X =
[[ 21  19   3  16  11 -26   5  49 -28   0  22]
 [-21  -2 -17  13  12  28  14  -7  27  18  34]
 [ 24  19  -3  16  28 -11 -10  11  17  12   3]
 [ 10   8   8   0   8   0   7  13  17   6  14]
 [ 11   8   9  13   9   7  14  20  18  12  -7]]
Counting starts at 0.
Report the entry in row 2 and column 0.
Answer: 24
The top-right entry: 22
Report the bottom-left entry.
Answer: 11
The entry in the top-left corner: 21
Report the entry just right of 24.
Answer: 19
The bottom-right entry -> -7
The top entry of the column that holds the largest entry: 49
Report the entry in row 0 and column 1.
Answer: 19
Report the entry just right of the centre entry.
Answer: -10
The entry just left of 6: 17
Report the entry just right of the smallest entry.
Answer: 0
Report the entry just right of the largest entry.
Answer: -28
Report the entry directly below the centre entry.
Answer: 0
Report the entry just left of the largest entry.
Answer: 5
The entry at row 1, column 1: -2
The entry just left of the centre entry -> 28
The entry directly below the largest entry -> -7
The entry just right of -3 is 16
Report the bottom entry of the column that holds the largest entry.
Answer: 20
Report the entry at row 0, column 2.
Answer: 3
